Each row is followed by its class number.
[-0.56  0.21 -0.13  1.95  1.90  0.79  1.35 -3.65 -1.35 -0.24  0.47 -0.44
 -0.01 -5.46  1.46  0.89  0.27 -3.04 -0.88 -0.24  1.95 -0.18  1.51  2.63
  0.59  1.08  0.16  0.16  0.90 -5.61 -1.94  1.95]
1
[-1.28 -1.49 -0.69 -0.39  2.20 -0.87  0.79  0.62  0.32 -0.92  1.70  0.27
  0.17 -3.95 -0.04  2.87  0.27 -0.51 -3.46  0.49  1.75  0.13 -1.07 -0.05
  0.48 -0.54 -1.72  1.54  0.79 -4.67 -0.28  0.11]
0
[-0.36 -0.22 -0.48 -1.21  2.57  0.42  1.33  1.33  1.36 -1.03  0.03  0.17
 -0.44 -2.58 -0.48  1.27  0.85  0.60 -4.90 -0.33 -0.03 -0.60 -1.85  0.73
 -0.09  0.18 -1.70  1.05  0.01  3.26 -0.45 -0.85]
0
[-0.19 -1.32  0.50  0.33  3.36 -0.84  0.21  2.03 -0.47 -1.30  0.95 -0.52
 -0.47 -3.32 -2.20 -1.36 -0.43  0.15 -1.55  0.80  3.18 -1.04 -0.90  1.20
  0.79  0.01 -0.70 -0.10 -1.58 -0.62 -0.65 -1.03]
0
[-1.11  1.13 -1.08 -0.81 -1.24 -0.19  1.60  1.06  4.50 -0.38 -1.32 -0.15
 -0.99 -3.73 -0.96 -1.07 -0.46 -0.99  1.54 -0.40  2.25 -0.06  1.26  1.45
  0.04  0.82 -2.48 -2.63 -0.57 -0.29 -0.66 -2.53]
1
[-0.12 -0.79 -0.31  3.06  2.09  0.36  0.93  0.42  0.46 -1.31 -0.12 -2.15
  0.09 -4.42  0.06  1.40 -0.15 -1.86 -2.86 -0.03  4.63 -0.76  0.52  1.61
  0.66 -0.44 -1.58  0.21 -0.02 -1.41 -1.48  3.16]
1
[-0.20 -1.15 -1.28  0.55 -2.40  0.32  0.27  2.02  0.00 -3.62 -1.40  0.45
  1.28 -4.09 -0.10  2.50  2.13 -1.79 -3.33 -0.21  0.46 -0.23 -0.23  1.44
 -1.84 -0.05  1.63  0.38 -0.91 -2.44 -1.43 -3.02]
0
[-0.65 -1.28 -0.63  0.45  1.49 -0.53  1.11  2.62  0.55 -0.59 -0.38  0.74
 -0.40 -2.77 -0.50  2.03  0.29 -1.76 -0.31 -0.98 -3.85  0.62 -2.97 -0.10
 -0.72  0.52  1.64  0.16  1.22  0.56 -1.30 -2.03]
0
[-0.31 -1.43  0.33 -0.92  2.53 -1.38  2.69  1.82  0.27 -1.62  0.49  0.44
  0.63 -1.20 -0.22 -0.28  1.49 -1.95 -0.39  0.45 -2.40 -0.37 -1.16  0.05
  0.51 -0.08 -1.25  0.56 -3.42  2.81 -2.02 -1.16]
0
[-0.07 -2.03 -0.16  0.68  3.39  0.29 -0.13  1.96 -0.50 -1.69  0.16 -0.28
  1.83 -5.17  0.44  0.54  0.37 -0.17 -3.90 -0.25  1.63 -0.34 -2.00  0.17
  0.11  0.03  0.36 -0.35 -0.65 -2.89 -0.81 -1.25]
0
[-0.26 -1.71  0.98  1.03  0.97  1.19  1.48  0.78  0.15 -0.49 -0.62 -0.17
 -0.37 -3.32  1.75  1.02  1.00 -0.83 -0.51 -2.19  2.35 -0.29  0.86  1.69
  0.78 -0.19  0.39  1.82  0.33  0.27 -2.05 -0.96]
1
[-0.03 -0.89 -0.32 -0.43  2.04  0.64  1.31 -0.08  0.48 -2.53 -0.35 -0.54
  1.74  0.85  0.95 -1.11  0.75  0.34 -0.52  0.87 -5.39 -0.08  2.41  2.79
  0.68  0.36  0.07 -0.47 -5.45  0.46 -2.36  0.43]
0
[ 0.56  0.27 -0.57 -0.19  1.12  0.23  0.36  0.95 -0.62 -1.23 -0.03 -0.09
 -0.01 -1.52 -0.75  0.87  0.90 -0.97 -1.88  1.23 -2.69  0.27 -0.93  1.67
  0.19 -0.59 -0.10  0.73  0.44  1.46 -1.04 -1.27]
0
[ 0.81  0.08 -0.26  0.47 -0.54 -0.35  1.51  0.68  0.37 -0.12 -0.73 -0.09
  0.48 -3.86  0.30  1.05 -0.98 -3.00 -0.83 -0.82  4.59  0.15  1.27  2.24
  1.19 -1.68 -0.38  0.99  2.81 -1.35  0.06 -4.07]
1
[-0.13  0.32 -0.76  1.74  0.60  0.50  0.81  0.93  0.81 -0.84 -0.32 -0.80
  1.34 -7.34  1.36  1.31  0.09 -0.84 -2.67  0.83  4.89 -0.20  0.92  2.71
 -0.27  2.84 -0.66 -1.15 -0.32 -4.63 -0.25 -0.93]
1
